Below are the code and all the weights of a small trained network. Each question names an input and a target symbol and asks about switching units off, where a switched-off unit gives its printed mean instead of its output.

import numpy as np


def w(rows, s, z=0):
    codes = np.array(rows[::2]) - 128.0
    scale = np.full(codes.shape[1], s)
    scale[-1] = z or s
    return codes * scale


def f(y):
    return np.maximum(y, 0)


def softmax(a):
    e = np.exp(a - a.max(-1, keepdims=True))
    return e / e.sum(-1, keepdims=True)


def log_softmax(a):
    a = a - a.max(-1, keepdims=True)
    return a - np.log(np.exp(a).sum(-1, keepdims=True))


def net(x, mask):
    ids = ['ΔΣΦΩαγζηξτ'.index(c) for c in x.split()]
    T = len(ids)
    res = E[ids] + P[:T]
    u = 0
    for l in range(3):
        r = res
        for j in range(2):
            rows = slice(2 * j, 2 * j + 2)
            q, k, v = (r @ M[l][rows].T for M in (Q, K, V))
            z = softmax(np.where(np.tri(T) > 0, q @ k.T / 2**0.5, -1e9)) @ v
            o = O[l][rows]
            res = res + np.where(mask[u + j], z, o[:, -1]) @ o[:, :-1]
        u += 2
        y = f(res @ A[l][:, :-1].T + A[l][:, -1])
        res = res + np.where(mask[u : u + 4], y, B[l][:, -1]) @ B[l][:, :-1]
        u += 4
    return log_softmax(res[-1] @ U[:, :-1].T + U[:, -1])


Q, K, V, O, A, B = {}, {}, {}, {}, {}, {}
E = w([
[173,100,199],'Δ',
[72,249,227],'Σ',
[84,56,103],'Φ',
[172,139,129],'Ω',
[113,193,149],'α',
[196,180,95],'γ',
[67,41,137],'ζ',
[176,91,63],'η',
[131,184,176],'ξ',
[163,226,124],'τ',
],0.012)
P = w([
[217,138,142],'0',
[83,37,182],'1',
[99,1,155],'2',
[100,56,157],'3',
[112,91,148],'4',
[108,49,148],'5',
[129,53,154],'6',
[139,61,145],'7',
[120,46,132],'8',
[133,114,137],'9',
[124,120,141],'10',
[142,91,113],'11',
],0.0092)
Q[0] = w([
[140,206,222],'0.h1',
[162,196,142],'0.h1',
[137,58,113],'0.h2',
[142,147,2],'0.h2',
],0.0058)
K[0] = w([
[54,157,160],'0.h1',
[144,9,199],'0.h1',
[1,227,82],'0.h2',
[81,49,253],'0.h2',
],0.0066)
V[0] = w([
[3,145,40],'0.h1',
[21,17,168],'0.h1',
[118,42,196],'0.h2',
[209,63,45],'0.h2',
],0.0052)
O[0] = w([
[79,70,82,4],'0.h1',
[106,2,158,157],'0.h1',
[245,22,243,207],'0.h2',
[178,37,113,185],'0.h2',
],0.0067,0.0029)
A[0] = w([
[3,148,149,104],'0.n1',
[160,98,130,175],'0.n2',
[180,163,171,25],'0.n3',
[56,117,212,250],'0.n4',
],0.0074,0.0017)
B[0] = w([
[188,135,57,153],'0.n1',
[71,51,201,253],'0.n2',
[72,172,215,182],'0.n3',
[244,122,3,252],'0.n4',
],0.0051,0.0031)
Q[1] = w([
[60,203,88],'1.h1',
[85,188,99],'1.h1',
[2,213,133],'1.h2',
[70,54,161],'1.h2',
],0.009)
K[1] = w([
[118,59,63],'1.h1',
[1,65,64],'1.h1',
[83,61,132],'1.h2',
[119,126,88],'1.h2',
],0.0067)
V[1] = w([
[224,127,88],'1.h1',
[137,209,160],'1.h1',
[150,103,182],'1.h2',
[134,136,2],'1.h2',
],0.011)
O[1] = w([
[180,227,133,254],'1.h1',
[63,191,147,243],'1.h1',
[119,56,1,206],'1.h2',
[208,193,240,28],'1.h2',
],0.0085,0.0056)
A[1] = w([
[58,123,164,174],'1.n1',
[60,147,209,25],'1.n2',
[167,1,24,250],'1.n3',
[102,46,161,252],'1.n4',
],0.0075,0.002)
B[1] = w([
[138,231,253,140],'1.n1',
[108,78,207,138],'1.n2',
[93,197,83,246],'1.n3',
[205,215,45,170],'1.n4',
],0.0057,0.013)
Q[2] = w([
[73,77,177],'2.h1',
[120,108,176],'2.h1',
[194,254,85],'2.h2',
[41,160,147],'2.h2',
],0.0062)
K[2] = w([
[128,117,88],'2.h1',
[94,2,94],'2.h1',
[230,130,136],'2.h2',
[114,157,155],'2.h2',
],0.0098)
V[2] = w([
[122,45,2],'2.h1',
[15,137,81],'2.h1',
[66,91,136],'2.h2',
[55,150,133],'2.h2',
],0.0082)
O[2] = w([
[159,254,66,56],'2.h1',
[54,236,90,134],'2.h1',
[17,176,190,2],'2.h2',
[91,165,228,136],'2.h2',
],0.007,0.0041)
A[2] = w([
[109,206,100,33],'2.n1',
[127,152,2,69],'2.n2',
[61,149,181,254],'2.n3',
[117,161,114,7],'2.n4',
],0.0093,0.0035)
B[2] = w([
[104,147,212,192],'2.n1',
[154,161,201,255],'2.n2',
[90,135,2,172],'2.n3',
[213,93,205,150],'2.n4',
],0.0079,0.016)
U = w([
[69,136,68,250],'Δ',
[133,113,97,124],'Σ',
[48,55,255,42],'Φ',
[219,83,44,42],'Ω',
[42,109,128,105],'α',
[135,60,247,120],'γ',
[99,147,207,1],'ζ',
[170,144,118,201],'η',
[116,112,129,222],'ξ',
[163,151,78,157],'τ',
],0.0065,0.0029)

Each question gives the input, a string of symbols that net reads in full, and the target symbol t.
The units are the heads (2 rows each of Q, K, V and O) and the neurons (one row each of A and B). Each row of codes is followed by its name. A weight is (code - 128) times the scale printed after its matrix; where a second scale follows, it is the last column's (O, A, B and U).
mask holds one flag per unit, layer by layer, with each layer's heads first. A switched-off unit (its flag False) gives its mean, the last column of its rows in O or B, instead of its output. The means were averaged over made-up inputs and are rounded, as every weight is.
A unit's drop is (log p(t) with every unit on - log p(t) with that unit switched off) / (log p(t) with every unit on - log p(t) with every unit switched off).
The circuit of an input: a set's keep is (log p(t) with only the set's units on - log p(t) with every unit switched off) / (log p(t) with every unit on - log p(t) with every unit switched off). Starting from the 12 units with the biggest drops (on a tie, the unit counted first), units are removed one at a time, each time the one whose removal leaves the highest keep (on an exact tie, the one counted first), for as long as the keep stays at least 0.8.
units of the circuit, in order: the units of the circuit, biggest drop first
most important unit: the unit with the biggest drop
k most important neurons: the k neurons with the biggest drops, biggest first
heads that matter: for each layer, one digit per head in row order, 1 if its drop is at least 0.15 and else 0, layers parted by /
input γ η γ γ τ, target γ: units of the circuit, in order : [2.h1, 1.h2, 0.h1]
input γ η γ Δ η Σ γ η η, target γ: units of the circuit, in order : [1.h2, 0.h1, 2.h1]
input η Δ α α η ξ Δ τ η Δ γ, target Ω: units of the circuit, in order : [1.h1, 1.h2, 2.h2]
input γ η ζ ξ Ω Φ, target γ: 2 most important neurons : [1.n3, 0.n2]
input Δ Φ η η Σ γ Φ, target ζ: 2 most important neurons : [2.n1, 2.n2]
input γ η η η Ω Σ, target γ: units of the circuit, in order : [2.h1, 1.h2, 0.h2, 1.h1]
input τ η ζ ξ Δ, target Φ: heads that matter : 11 / 11 / 10
input Δ γ η, target ζ: 2 most important neurons : [2.n2, 2.n1]
input Σ Σ Δ, target α: 2 most important neurons : [2.n3, 0.n3]
input ξ η α ξ γ α Φ ξ Δ, target Δ: 2 most important neurons : [2.n2, 0.n3]
input γ α Φ Δ Ω ζ α Δ ξ, target γ: units of the circuit, in order : [1.h2, 0.h1, 0.h2, 2.h1]
input ξ Φ Δ η η γ η η, target Δ: most important unit : 0.h1
input ξ Φ τ Δ, target Δ: 2 most important neurons : [2.n3, 0.n3]
input Φ Δ Δ ξ α η Δ, target η: most important unit : 2.h1
input η η Δ τ ξ ξ η γ ξ τ η τ, target Ω: heads that matter : 11 / 11 / 11
input ξ ζ τ τ η ζ ξ, target Δ: 3 most important neurons : [2.n2, 2.n3, 0.n3]
input Δ ζ τ Δ Ω, target ζ: heads that matter : 10 / 01 / 10
input Δ η Ω Σ η γ, target ζ: heads that matter : 10 / 01 / 10
input ξ Δ ζ γ Σ Φ η ζ, target Δ: 2 most important neurons : [2.n3, 0.n3]
input η η η Δ Δ ξ η τ η Φ Σ, target Ω: most important unit : 1.h1
input Δ ζ Φ, target ζ: 2 most important neurons : [2.n2, 2.n1]
